j902: [153 121 166 169 173 122 104  97 122 140 155 137 143 101 113 118]
j60: [109 119  77  74  64 157 105 134 159 137 105 154 128 130 123 121]
j66: [ 93 153  62  58  47 120 176 193 123 135 155 123 141  78 105 112]
j905: [141 113 170 178 183 128 100  95 122 131 161 118 133  81 102 106]
j49: [131 130 116 115 111 122 127 142 125 136 132 144 134 148 128 127]
j327: [137 119 151 150 148 126 111 127 126 130 142 125 132 120 118 117]
j511: [125 144 153 154 152  88 169 165  92 109 131 100 113 174 157 155]
j510: [143 124 190 181 186 107 129 133 110 120 144 107 130 135 136 133]
j390: [ 93 153  62  58  47 120 176 193 125 119  89 134 111 202 165 159]
loc: [95] : j905, 8
size: [109 119  77  74  64 157 105 134 159 137 105 154 128 130 123 121] : 16
size: [141 113 170 178 183 128 100  95 122 131 161 118 133  81] : 14
size: [109 119  77  74  64 157 105 134 159] : 9

j820: [127 137 108 128 136 130 125]
j111: [128 128 148 102 123 128 129]
j322: [130 124 146  56  87 118 116]
j17: [130 131 101 178 167 137  84]
j765: [134 130  81 141 101 125 128]
j65: [114 135 129  85 109 124 125]
j225: [127 127 138 108 101 128 123]
j494: [128 128 148 102 125 124 124]
j276: [129 120 154 126 115 129 125]
j648: [125 126 157  87 116 122 119]
size: [128] : 1
size: [130 124 146  56  87 118 116] : 7
size: [127 127 138 108 101 128 123] : 7
order: [102 123 128 128 128 129 148] : j111
loc: [85] : j65, 4
loc: [84] : j17, 7

j242: [122 166  95 140 150  95 127 132 114 136 127 180 148 134 137 164  99 164
 147 108]
j144: [128 154  84 112 136 126 131 148 131 148 117 155 128 131 150 155  92 155
 127  90]
j717: [121  94 108 178 157 102 112 121 110 128 142 140 113 157 127 172 128 136
 132 110]
j874: [131  97 122 161 139 121 129 113 105 102 150 150 136 150 140 131  93 146
 122 113]
j179: [120 109 109 173 160 116 118 110 113 124 157 115 115 171 117 167 125 132
 127 124]
j317: [144 145  57  93 119 129 145 163 156 146 116 153 117 134 116 121 112 151
 150 148]
j590: [155 132 149 155 163 131 104 130 120 116 125 103 148 167 156 122 122 128
 110 121]
j942: [147 123 119 123 116 118 110 142 101 119 150 158 159 104 125 155 107 104
 114 106]
j948: [144 132 135 125  84  98 123 105 151  99 146 117 132 135 160 128 113 129
 120 153]
j403: [151 125  84 123 132 117 105 135 120 153 113 160 145 129 135 146  98 132
 128  99]
order: [ 84  98  99 105 113 117 120 123 125 128 129 132 132 135 135 144 146 151
 153 160] : j948
size: [144 132 135 125  84  98 123 105 151  99] : 10
order: [ 99 128 132  98 146 135 129 145 160 113 153 120 135 105 117 132 123  84
 125 151] : j403
size: [144 132 135 125  84  98 123 105 151] : 9
loc: [149] : j590, 3
size: [144 132 135 125  84  98 123 105] : 8

j806: [125 145 118 109 132 129 128 131 135]
j709: [125 145 118 109 141 127 129 128 145]
j297: [130 129 132 113 152 119 145 104 142]
j953: [122 136 120 120 119 130 125 139 133]
j351: [114 120 147 126 135 129 117 141 129]
j410: [126 147 116 114 129 129 120 141 135]
j777: [125 130 129 118 144 119 139 107 141]
j864: [141 120 135 142 123 135 123 146 106]
j741: [125 145 118 109 183  99 177  54 153]
find: [125 145 118 109 141 127 129 128 145] : j709
size: [141 120 135 142] : 4
loc: [127] : j709, 6
order: [114 116 120 126 129 129 135 141 147] : j410
size: [125 145 118 109 141 127] : 6

j580: [158 140 130 107 174 114 115 173 114 148 213 128 134 109 207 101 122]
j669: [163 129 134 108 166 113 120 167 105 154 204 136 139 112 186 102 214]
j534: [162 137 159 103 159  95 112 167  96 181 186 157 128  91 171  91 147]
j467: [185 128 164 128 153  90 132 169 114 172 190 118 122  98 187  95 142]
j247: [187  97 163 162 144 122 167 185 175 167 152 151 114 163 178  72 124]
j852: [122  90 128 114 190 128 154 169 118 187 164 118  95 185 172  98 132]
j219: [185 128 164 128 153  90 132 169 114 172 190 118 122  98 187  95 118]
j550: [130 130 128 127 134 127 126 132 129 129 136 126 127 126 137 125 127]
j872: [155 143 158  96 153  92 110 171  91 188 178 164 126  81 170  93 151]
j141: [124 137 164 102 156  91 111 169  92 187 182 161 126  86 165  90 152]
loc: [72] : j247, 16
loc: [213] : j580, 11
loc: [125] : j550, 16
order: [118  95 187  98 122 118 190 172 114 169 132  90 153 128 164 128 185] : j219
size: [158 140 130 107 174 114 115 173 114 148 213 128 134 109 207 101] : 16

j690: [121  64 141 114 144  89  99 208 135 137 186 108 128  64 102 137 155  80
 119 100 155 106]
j761: [116  65 141 104 141  93 110 195 138 137  90 106 123  66  96 147 154  92
 109  99 155 103]
j118: [118  60 140 118 144  84 103 213 139 142 143 112 126  61 102 143 157  68
 115 104 159 101]
j339: [113  63 132 110 141  79 117 207 143 149  66 112 118  63  92 160 154  73
 105 106 161  92]
j678: [118  65 147 109 144 100 100 196 135 131  94 104 130  66 103 131 155  93
 116  95 153 110]
j633: [120  74 145  93 141 105 103 183 131 130 101 102 124  78  96 138 148 119
 118  92 149 113]
j206: [117  59 141 116 143  85 105 208 140 141 156 111 126  58 101 143 158  69
 111 103 158 101]
j87: [121  64 142 114 145  89 101 208 134 100 169 110 127  64 101 136 153  79
 121 102 155 108]
j33: [125  75 142 100 146  95  98 199 125 132  45 109 125  80  99 134 146 107
 130  98 151 116]
size: [118  65 147 109 144 100 100 196 135 131  94 104 130  66 103 131 155  93
 116] : 19
loc: [75] : j33, 2
loc: [69] : j206, 18

j546: [135 103 123 145 143  98]
j975: [110  83 153 125 175 140]
j583: [115  82 153 175 140 110]
j818: [114 120 134 119 149 121]
j337: [116 118 130 119 138 127]
j429: [134 135 127 150 128 140]
j395: [126 130 132 137 127 142]
j257: [ 81 137  93  64  95 141]
j758: [119 110 142 160 140 126]
j543: [128 123 127 143 126 141]
order: [ 82 153 175 110 115 140] : j583
loc: [93] : j257, 3
size: [135 103 123 145] : 4
size: [116 118 130 119 138 127] : 6
loc: [132] : j395, 3

j984: [127 114 149 135 124 133 131 131 140 147 124 143 133 139 128 135 141 113
 128 127 146 127 117 142 108 128 130 114 128 118 136 116 132 136 150 140]
j439: [147 149 124 114 101 133 117 131 128 128 116 139 133 118 132 108 146 150
 114 141 127 130 127 124 136 128 114 131 127 140 135 140 142 143 135 128]
j710: [127 114 149 135 124 133 131 131 140 147 124 143 133 139 128 135 141 113
 128 127 146 127 117 142 108 128 130 114 128 118 101 116 132 136 150 140]
order: [101 108 114 114 114 116 117 118 124 124 127 127 127 128 128 128 128 130
 131 131 132 133 133 135 135 136 139 140 140 141 142 143 146 147 149 150] : j439
size: [127 114 149 135 124 133 131 131 140 147 124 143 133 139 128 135 141 113
 128 127 146 127 117 142 108 128 130 114 128] : 29
size: [127 114 149 135 124 133 131 131 140 147 124 143 133 139 128 135 141 113
 128 127 146 127 117] : 23
find: [127 114 149 135 124 133 131 131 140 147 124 143 133 139 128 135 141 113
 128 127 146 127 117 142 108 128 130 114 128 118 101 116 132 136 150 140] : j710
order: [131 128 108 114 128 128 140 117 113 135 127 142 127 147 139 130 146 149
 133 140 124 135 132 143 136 150 114 124 128 118 101 141 116 131 133 127] : j710

j882: [127 132  89  95 114 115 130  83 116 139  99 115 128 110  87  99 126 113
 128 115 128 116 106  83 104 166]
j35: [130 128 131 131 131 126 131 131 131 128 127 127 128 132 126 127 129 131
 132 132 126 128 128 130 132 127]
j889: [117 124 128 127 124 126 113 130 114 129 123 132 119 112 137 136 129 115
 113 114 133 133 129 138 126 124]
j736: [126 123 139 139 131 106 121 140 113 132 110 129 107 119 130 139 131 113
 121 122 125 146 139 154 138 118]
j361: [125 208  59  54  47 113 128  65 173  53  71 154 195 122 131 133 129 120
 123 124 125 135 130 142 134 119]
j420: [ 85 208  59  54  47 113 128  65 173  53  71 154 195 148 192 201  87 172
 123 151 155 140 207 126  49 143]
size: [127 132  89  95 114 115 130  83 116 139  99 115 128 110  87  99 126 113
 128 115 128 116 106  83 104 166] : 26
find: [127 132  89  95 114 115 130  83 116 139  99 115 128 110  87  99 126 113
 128 115 128 116 106  83 104 166] : j882
size: [117 124 128 127 124 126 113] : 7
size: [ 85 208  59  54  47 113 128] : 7
find: [ 85 208  59  54  47 113 128  65 173  53  71 154 195 148 192 201  87 172
 123 151 155 140 207 126  49 143] : j420
size: [126 123 139 139 131 106 121 140 113 132] : 10
order: [128 128 130 132 127 130 128 131 131 131 126 131 131 131 128 127 127 128
 132 126 127 129 131 132 132 126] : j35

j591: [104 106 111 178 116 121 162 156 127  87 124 144 143  95]
j744: [ 95 135 129  87  99 162 128 101 132 148 130 105  93 122]
j145: [104 144  87  95 124 106 179 150 127 111 143 156 121 162]
j422: [122  95 128 135 130  87 133 101  93  99 129 105 148 162]
j823: [162 144 104  87 111 121 179 106 123 150 156  95 127 143]
size: [104 106 111 178 116 121 162 156 127  87 124 144 143] : 13
order: [111 121 104 156 179 123 143 144 106 127  95 150  87 162] : j823
size: [162 144 104  87 111 121 179 106 123 150 156  95 127] : 13
order: [122  93 105 130 148 132 101 128 162  99  87 129 135  95] : j744
order: [162 121 156 143 111 127 150 179 106 124  95  87 144 104] : j145
find: [162 144 104  87 111 121 179 106 123 150 156  95 127 143] : j823

j189: [142 146 134 136]
j350: [141 146 134  96]
j815: [124  89  71 111]
j964: [ 71  89 125 110]
j134: [ 89 124 110  71]
size: [ 71  89 125] : 3
order: [ 71  89 110 125] : j964
loc: [141] : j350, 1
loc: [136] : j189, 4
order: [ 71 110 124  89] : j134

j456: [146 128 105 140 109]
j565: [181  94 128  80  77]
j819: [133 152  67 164 136]
j559: [151 124 118 126 113]
j560: [131 151  83 158 127]
j312: [154 129 128 128 108]
j100: [152 129 128 134 114]
j362: [165  99 107 112 128]
j832: [165  99 157  54  58]
j961: [128  89 129  88  80]
j346: [140 155 128 148 115]
loc: [108] : j312, 5
size: [154 129 128] : 3
size: [146 128 105 140] : 4
loc: [109] : j456, 5
size: [133 152  67] : 3
loc: [58] : j832, 5

j830: [120 123 156 150 141 143 124 130 124 134 117 156 112 135 138 101 131 133
 125 125 117 113 133 106 174 113 117 113  96 122 125 119 164 145 134 144
 128 113 145 144  76]
j78: [123  89 142 100 120 120  93 144 114 124 119 133 126 155 109 165 111 118
 148 117 123 117 134 108 138 189 139  86 107 120 114 139 124 141 152 132
 110 140 108 103 132]
j75: [113 164  76 135 134 106 117 113 130 133 113 124 122 113 123 125 144 156
 117 150  96 128 144 174 120 134 145 117 138 145 156 141 125 134 124 112
 101 143 119 131 125]
j464: [123 104 120 126 117 189 107 165 108  93 111 148 134 144 132 108 139 110
 117 120 120 152 124  86 140 100 118 138 114 142 133 155 114 132 124 109
  89 141 123 139 119]
order: [ 86  89  93 100 104 107 108 108 109 110 111 114 114 117 117 118 119 120
 120 120 123 123 124 124 126 132 132 133 134 138 139 139 140 141 142 144
 148 152 155 165 189] : j464
order: [ 76  96 101 106 112 113 113 113 113 117 117 117 119 120 122 123 124 124
 125 125 125 128 130 131 133 134 134 134 135 138 141 143 144 144 145 145
 150 156 156 164 174] : j75
size: [120 123 156 150 141 143 124 130 124 134 117 156 112 135 138 101 131 133
 125 125 117 113 133 106 174 113 117 113  96 122] : 30
size: [123 104 120 126 117 189 107 165 108  93 111 148 134 144 132 108 139 110
 117 120 120 152 124  86 140 100 118 138 114 142 133 155 114 132 124 109
  89 141 123 139 119] : 41
size: [123 104 120 126 117 189 107 165 108  93 111 148] : 12
find: [123 104 120 126 117 189 107 165 108  93 111 148 134 144 132 108 139 110
 117 120 120 152 124  86 140 100 118 138 114 142 133 155 114 132 124 109
  89 141 123 139 119] : j464

j898: [115 109 149 116 132  96 140 128 176 117 154 145 120 110 148 121 157 159
 120 120 139 106 136 161 133  79 109  73 129 162  89  84 118 107 115 110
 125 117 122 161 147 145 149  74 128 132 132 140 130  97 107 147 109  46
 105 103 123  90]
j119: [161 121  71 108 132 136  88 149 147 164  96  74  43 117 133 161 147 141
 109  84 116  96 111 140 120 152 148 145 109 159 121 125 129 128 108 176
 114 116 109 126 116 123 150 162 117 160 132 103 139 134 132  77  90 119
 123 103 106 154]
j72: [134 105 109 125 120 109 120 103  73  89 115 107 107 110 118 123 120 147
  97 162  79 110 139  90 145 149 132 116 128 157 115 132 117  74 122 130
 159 140  96 140 129 136 132 161 145 161 176 149  84 117 109 154 121 106
 128 148 147  46]
size: [115 109 149 116 132  96 140 128 176 117 154 145 120 110 148 121 157 159
 120 120] : 20
size: [134 105 109 125 120 109 120 103  73  89 115 107 107 110 118 123 120 147
  97 162  79 110 139  90 145 149 132 116 128 157 115 132 117  74 122 130
 159 140  96 140 129 136 132 161 145 161 176 149  84 117 109 154] : 52
loc: [119] : j119, 54
order: [149  74 128 132 132 140 130  97 107 147 109  46 105 103 123  90 115 109
 149 116 132  96 140 128 176 117 154 145 120 110 148 121 157 159 120 120
 139 106 136 161 133  79 109  73 129 162  89  84 118 107 115 110 125 117
 122 161 147 145] : j898
loc: [71] : j119, 3
order: [132 116 128 157 115 132 117  74 122 130 159 140  96 140 129 136 132 161
 145 161 176 149  84 117 109 154 121 106 128 148 147  46 134 105 109 125
 120 109 120 103  73  89 115 107 107 110 118 123 120 147  97 162  79 110
 139  90 145 149] : j72
order: [ 90 123 103 105  46 109 147 107  97 130 140 132 132 128  74 149 145 147
 161 122 117 125 110 115 107 118  84  89 162 129  73 109  79 133 161 136
 106 139 120 120 159 157 121 148 110 120 145 154 117 176 128 140  96 132
 116 149 109 115] : j898

j627: [156 142 125  95 118 107 141]
j654: [154 139  96  73 106 132 149]
j275: [121 189 100 159 172 152 150]
j40: [121 123 207 133 159 166 199]
j52: [156 142 125  95 118 116 171]
j788: [109 108 137 166 129 177 169]
j855: [154 139  96  73 106 132 165]
size: [109 108 137] : 3
size: [156 142 125  95 118 116] : 6
size: [156 142 125] : 3

j182: [169 163  98 138]
j637: [166 191  91 105]
j261: [107  99  98 138]
loc: [105] : j637, 4
order: [138  98  99 107] : j261

j928: [ 97 113  88 102  68  85  69 123]
j544: [133 119 112 104 116 112  99 138]
j99: [131 123  76 148  98  98  83  95]
j401: [119 115 114 147 107 113 101 139]
j216: [170  99  87 146  76 111  67 137]
j718: [ 89 122 109  93 113  76  80 107]
j752: [170 100  76 142  65  98  57 123]
size: [133 119 112 104 116] : 5
loc: [67] : j216, 7
loc: [147] : j401, 4

j798: [129 120 112 137 146 126 128 126 124 135 106 136 113 130 181 123 109 125
 131 147 133 119 137 139 119 149 133 131 125 156 121  76 140 117 110 128
 123 118 138 143 125 124 131 128]
j724: [128 139 128 120 140 132 127 108 129 129 124 125 131 124 141 130 120 118
 126 110 130 123 131 121 125 138 119 129 132 125 126 137 136 121 138 142
 119 115 117 125 133 134 143 126]
j915: [110 121 138  93 141 117 121 130 120 124 124 149 126 131 117 139 128  93
 126 140 111 114 130  90 125 126 124 191 124 109 129 125 125 131 137 120
 132 138 143 129 168 125 134 123]
j729: [129 120 114 137 126 126 132 126 124  93 141 168 120 130 130 124 109 125
 131 110 134 121 125 139 111 191 149 129 125 138 121  93 140 117  90 128
 123 118 138 143 125 124 131 124]
j933: [129 120 127 137 126 126 132 126 124 119 141 136 115 130 130 129 109 125
 131 110 134 121 125 139 119 142 120 129 125 138 121 132 140 117 133 128
 123 118 138 143 125 124 131 128]
size: [128 139 128 120 140 132 127 108 129 129 124 125 131 124 141 130 120 118
 126 110 130 123 131 121 125 138 119 129 132 125 126] : 31
order: [ 90  93  93 109 110 111 114 117 118 120 120 121 121 123 124 124 124 124
 125 125 125 125 126 126 126 128 129 129 130 130 131 131 132 134 137 138
 138 139 140 141 143 149 168 191] : j729
order: [109 110 115 117 118 119 119 120 120 121 121 123 124 124 125 125 125 125
 126 126 126 127 128 128 129 129 129 130 130 131 131 132 132 133 134 136
 137 138 138 139 140 141 142 143] : j933

j443: [128 149 172  99 143  86]
j481: [124 146 119 132 133  42]
j470: [ 48 130 154 159 126 140]
j465: [126 124 147 197 101 196]
j923: [126 136 110  57 138  90]
j871: [126  99  68 111 148 175]
j202: [126 154 159 130 141  48]
j342: [124 140  94  93 135  49]
j747: [126 124 147 197 108 130]
j771: [129 112 156 152 108 196]
j635: [124 140  96 112 132  47]
order: [154 159 130 141  48 126] : j202
loc: [133] : j481, 5

j5: [123 120 148  85]
j55: [131 138  88 134]
j153: [137 113  99 103]
j195: [107 123 131 119]
j562: [151 103 136 121]
j700: [ 85 148 123 119]
loc: [107] : j195, 1
order: [ 85 120 123 148] : j5
size: [123] : 1

